Small tables with named rows and columns. After each table, cells are looked up by row and column.

Nosemab:
,Giz,Seru,Zis
Gepumo,307,3881,1800
Pemot,4426,4442,4456
Dugez,1923,6071,5441
Lukogol,518,4720,1594
Kap,6725,4127,5562
Gom,1801,2464,629
Davud,3224,2021,587
Dudim,8033,3189,2927
Guzola,616,5929,2312
Vuv,1396,6135,4850
Lizoman,7770,2403,2921

Zis of Vuv is 4850
Zis of Kap is 5562
Seru of Kap is 4127
Zis of Dugez is 5441
Seru of Lizoman is 2403
Giz of Davud is 3224

Table Ganudi
	Tanuvaz	Savek	Nazan	Vades	Vudot	Num	Tig	Pul	Gul	Mez
Natetu	-2.4	-0.1	-0.1	-0.7	2.1	-2.2	-2.0	1.3	3.1	-2.9
Vun	-0.8	0.3	-1.3	-0.7	-0.8	0.0	-1.0	-1.2	0.5	-0.5
Dafol	-0.4	0.6	-1.1	-0.4	-0.8	0.4	-0.6	-1.1	0.6	0.0
Disale	-0.1	-0.5	3.6	1.5	4.7	-1.9	0.6	4.6	2.2	-1.4
Mip	-1.1	-4.1	6.9	1.8	8.1	-6.2	0.6	8.6	0.5	-4.3
Maseg	-4.6	-1.7	0.1	-1.7	3.2	-5.0	-3.9	1.9	3.3	-5.5
Gubo	-2.6	1.8	-4.7	-2.5	-2.8	0.7	-3.3	-4.2	3.0	-1.4
Fotepof	-0.6	0.0	-1.4	-0.8	-1.4	0.1	-0.8	-1.5	-0.2	-0.3
Dufava	-1.1	4.2	-5.5	-1.8	-4.4	4.0	-2.3	-6.0	3.4	1.5

What is the Mez of Dafol in Ganudi? 0.0
What is the Savek of Maseg in Ganudi? -1.7
What is the Mez of Disale in Ganudi? -1.4
What is the Vades of Fotepof in Ganudi? -0.8
What is the Tanuvaz of Maseg in Ganudi? -4.6
What is the Vades of Mip in Ganudi? 1.8
What is the Nazan of Dufava in Ganudi? -5.5
What is the Vudot of Dafol in Ganudi? -0.8
What is the Savek of Dafol in Ganudi? 0.6
What is the Tanuvaz of Mip in Ganudi? -1.1

Bafi:
	Zokod	Zevatu	Lituta	Lar	Kamu	Luf	Lodomav
Mos	649	543	662	597	657	358	380
Lesafid	275	582	738	688	473	403	375
Pab	382	462	356	737	440	485	650
Vazi	269	651	606	584	324	466	595
Gur	776	646	467	440	161	584	652
Bageta	356	498	366	686	717	909	382
Midot	578	481	296	255	600	499	336
Nafibip	746	588	477	607	374	513	867
Binuru	646	485	450	524	521	425	363

What is the Lodomav of Nafibip in Bafi?
867
What is the Zokod of Gur in Bafi?
776
What is the Zokod of Bageta in Bafi?
356
What is the Lituta of Nafibip in Bafi?
477
What is the Kamu of Vazi in Bafi?
324
What is the Lar of Bageta in Bafi?
686
What is the Luf of Vazi in Bafi?
466
What is the Lar of Lesafid in Bafi?
688
What is the Lodomav of Binuru in Bafi?
363

Table Minupa
columns: Gikubaz, Nasugep, Pud, Ber, Siv, Gune, Bilu, Senav
Zov: [-1667, -3431, -4532, -5194, -3100, -121, -5397, -2792]
Folit: [-3108, -2643, -5214, -6453, -1018, -739, -511, -2587]
Mov: [-4335, -1997, -4413, -6431, 1710, -919, -990, -1646]
Sug: [-4599, -1782, -6051, -6614, 1203, -582, 463, -1944]
Mev: [-4456, -1401, -7057, -6420, 343, 79, -562, -1920]
Fefem: [-1590, -2523, -4654, -7054, -3532, -886, -625, -3080]
Ded: [-779, 465, -1046, -9325, -3062, -1926, -1380, -1477]
Virez: [-394, -552, -2906, -8268, -4900, -980, -2667, -2251]
Masora: [-4108, 1663, -5070, -7501, 713, 276, -4634, -132]
Pigi: [-1275, -997, -6105, -6462, -4986, 772, -5555, -2279]
Kun: [710, -5328, 5094, -6521, -1935, -4189, -4454, -2779]
Sogi: [884, -1675, 72, -7944, -5365, -1919, -4435, -2411]

What is the Gikubaz of Fefem in Minupa? -1590
What is the Bilu of Masora in Minupa? -4634
What is the Senav of Virez in Minupa? -2251
What is the Nasugep of Fefem in Minupa? -2523
What is the Pud of Ded in Minupa? -1046
What is the Siv of Mev in Minupa? 343
What is the Ber of Kun in Minupa? -6521
What is the Senav of Zov in Minupa? -2792
What is the Gune of Mev in Minupa? 79
What is the Siv of Pigi in Minupa? -4986
What is the Nasugep of Ded in Minupa? 465
What is the Siv of Sogi in Minupa? -5365
What is the Siv of Folit in Minupa? -1018
What is the Gikubaz of Mov in Minupa? -4335
What is the Pud of Folit in Minupa? -5214
What is the Gikubaz of Pigi in Minupa? -1275
What is the Gune of Kun in Minupa? -4189
What is the Gune of Zov in Minupa? -121
What is the Siv of Sug in Minupa? 1203
What is the Gune of Fefem in Minupa? -886
Row with the largest Nasugep: Masora

Nofore:
cols = Suvo, Saral, Los, Lebe, Zusadoz
Budev: [786, 747, 783, 477, 374]
Daz: [743, 776, 772, 469, 592]
Rilas: [664, 638, 687, 501, 754]
Dosipu: [590, 545, 608, 586, 726]
Zurito: [558, 455, 583, 602, 793]
Zot: [655, 644, 676, 505, 738]
Loset: [441, 440, 429, 723, 795]
Koba: [853, 778, 879, 513, 91]

What is the Suvo of Rilas in Nofore?
664
What is the Los of Rilas in Nofore?
687
What is the Suvo of Daz in Nofore?
743
What is the Zusadoz of Koba in Nofore?
91
What is the Lebe of Rilas in Nofore?
501
What is the Los of Daz in Nofore?
772
What is the Lebe of Koba in Nofore?
513
What is the Suvo of Koba in Nofore?
853
What is the Saral of Dosipu in Nofore?
545
What is the Lebe of Loset in Nofore?
723
What is the Suvo of Zurito in Nofore?
558
What is the Saral of Koba in Nofore?
778
What is the Zusadoz of Dosipu in Nofore?
726
What is the Los of Koba in Nofore?
879
What is the Lebe of Daz in Nofore?
469
What is the Lebe of Dosipu in Nofore?
586
What is the Saral of Loset in Nofore?
440
What is the Suvo of Zot in Nofore?
655

Table Dobidi
        Pefibid  Lapeta  Vanu  Dek  Dinalez  Mobef  Gakesi  Nivuvi  Fazab  Lufo
Mog          62     112   134  214      153    140      84     124     98   236
Vid          85     131   132  220      108    101      99     140     96   239
Kepu         79     101   108  237      193    129      92     173     87   236
Dedote      118     103   122  197      153    106      78     153    112   255

Dinalez of Kepu is 193
Dinalez of Vid is 108
Pefibid of Dedote is 118
Dek of Dedote is 197
Lufo of Vid is 239
Gakesi of Vid is 99
Mobef of Mog is 140

Lof:
	Raz	Vig	Fab	Nes	Leb	Takulo	Kof	Pamomab	Vifazel	Noteg
Kevipod	58	90	151	129	49	105	152	83	146	81
Penol	87	121	177	134	77	111	156	89	138	90
Vitu	83	136	204	150	70	126	171	75	136	81
Kipu	98	142	191	151	86	130	163	86	140	89
Goz	126	156	186	137	116	140	150	109	141	112
Fisore	100	150	205	152	84	126	169	78	127	90
Pav	152	118	73	101	164	133	83	151	105	149

Raz of Fisore: 100
Vifazel of Kipu: 140
Pamomab of Penol: 89
Takulo of Kevipod: 105
Vig of Fisore: 150
Noteg of Vitu: 81
Fab of Kipu: 191
Vig of Pav: 118
Raz of Penol: 87
Pamomab of Fisore: 78
Vifazel of Kevipod: 146
Fab of Pav: 73
Vifazel of Penol: 138
Vig of Penol: 121
Nes of Penol: 134
Vifazel of Fisore: 127
Takulo of Pav: 133
Nes of Kipu: 151

Table Semizav
	Relif	Rumed	Zel	Molu	Kuritiz	Tis	Ribovuf	Lag
Bapa	734	570	626	579	686	503	806	594
Toz	699	902	609	359	906	579	667	771
Ren	527	763	361	531	777	992	456	910
Pazif	511	692	583	608	483	442	543	410
Sezuru	572	353	708	151	764	482	719	519
Samom	228	771	454	793	345	770	584	569
Gudafiv	693	496	414	654	450	495	611	402

Zel of Pazif = 583
Rumed of Bapa = 570
Rumed of Pazif = 692
Relif of Ren = 527
Tis of Sezuru = 482
Lag of Samom = 569
Kuritiz of Bapa = 686
Tis of Bapa = 503
Ribovuf of Ren = 456
Relif of Gudafiv = 693
Lag of Gudafiv = 402
Rumed of Ren = 763
Relif of Bapa = 734
Ribovuf of Pazif = 543
Tis of Pazif = 442
Lag of Ren = 910
Molu of Ren = 531
Molu of Sezuru = 151
Row with the largest Ribovuf: Bapa

Pedamad =
fields: Vur, Kikulu, Pak, Nug, Kiben, Kuz, Vodu
Fusap: [57, 207, 93, 70, 213, 102, 173]
Lagiv: [91, 190, 116, 151, 124, 47, 110]
Pib: [75, 249, 99, 171, 142, 8, 92]
Gaz: [116, 163, 121, 141, 136, 100, 120]
Lefaf: [59, 156, 125, 118, 111, 33, 139]

Lagiv, Vur => 91
Pib, Kikulu => 249
Fusap, Nug => 70
Fusap, Kuz => 102
Fusap, Pak => 93
Gaz, Pak => 121
Fusap, Kikulu => 207
Pib, Pak => 99
Lagiv, Nug => 151
Gaz, Kiben => 136
Gaz, Nug => 141

Table Kuduzod
,Pemu,Mivak,Gufari,Suneda,Zote,Sugab,Vuv,Tet,Foniroz
Logig,187,142,207,191,159,116,60,54,142
Tor,187,108,49,226,86,163,205,66,108
Biketu,218,220,214,219,191,234,242,236,187
Vap,145,153,111,128,82,151,215,136,82
Veb,179,199,101,184,67,209,236,139,74
Putugu,163,7,84,207,117,16,146,80,130
Pomesod,163,138,87,220,74,195,120,43,96
Ninagi,179,38,139,229,144,88,177,148,151
Genute,114,171,210,142,176,156,231,252,169
Fer,101,147,191,86,162,129,137,227,157
Mavofuz,188,182,169,169,188,178,95,123,182

What is the Vuv of Tor in Kuduzod? 205
What is the Suneda of Genute in Kuduzod? 142
What is the Pemu of Pomesod in Kuduzod? 163
What is the Zote of Logig in Kuduzod? 159
What is the Gufari of Veb in Kuduzod? 101
What is the Foniroz of Genute in Kuduzod? 169
What is the Mivak of Putugu in Kuduzod? 7
Row with the largest Pemu: Biketu

Zipet:
	Zitavim	Dalo
Kuze	169	165
Tet	157	33
Lovema	154	147
Fuli	156	149
Nimuvaf	135	132
Rimada	82	45
Ziposap	160	28
Kamagif	150	147
Nipam	103	213
Nom	169	167

What is the Dalo of Nipam in Zipet? 213
What is the Zitavim of Lovema in Zipet? 154
What is the Dalo of Kamagif in Zipet? 147
What is the Dalo of Tet in Zipet? 33
What is the Zitavim of Rimada in Zipet? 82
What is the Dalo of Ziposap in Zipet? 28
What is the Zitavim of Nipam in Zipet? 103
Row with the largest Dalo: Nipam

Nuz:
         Non  Dimo  Vig  Tib
Buviven  148   155  164  157
Lodil     75   116  188  203
Nubodim   54   136  137  204
Fozu      64   164  135  198

Fozu, Vig -> 135
Nubodim, Vig -> 137
Buviven, Non -> 148
Lodil, Vig -> 188
Nubodim, Non -> 54
Lodil, Tib -> 203
Nubodim, Dimo -> 136
Fozu, Non -> 64
Fozu, Tib -> 198
Fozu, Dimo -> 164
Buviven, Dimo -> 155
Lodil, Dimo -> 116
Buviven, Vig -> 164
Lodil, Non -> 75
Buviven, Tib -> 157
Nubodim, Tib -> 204
Which row has the largest Tib? Nubodim

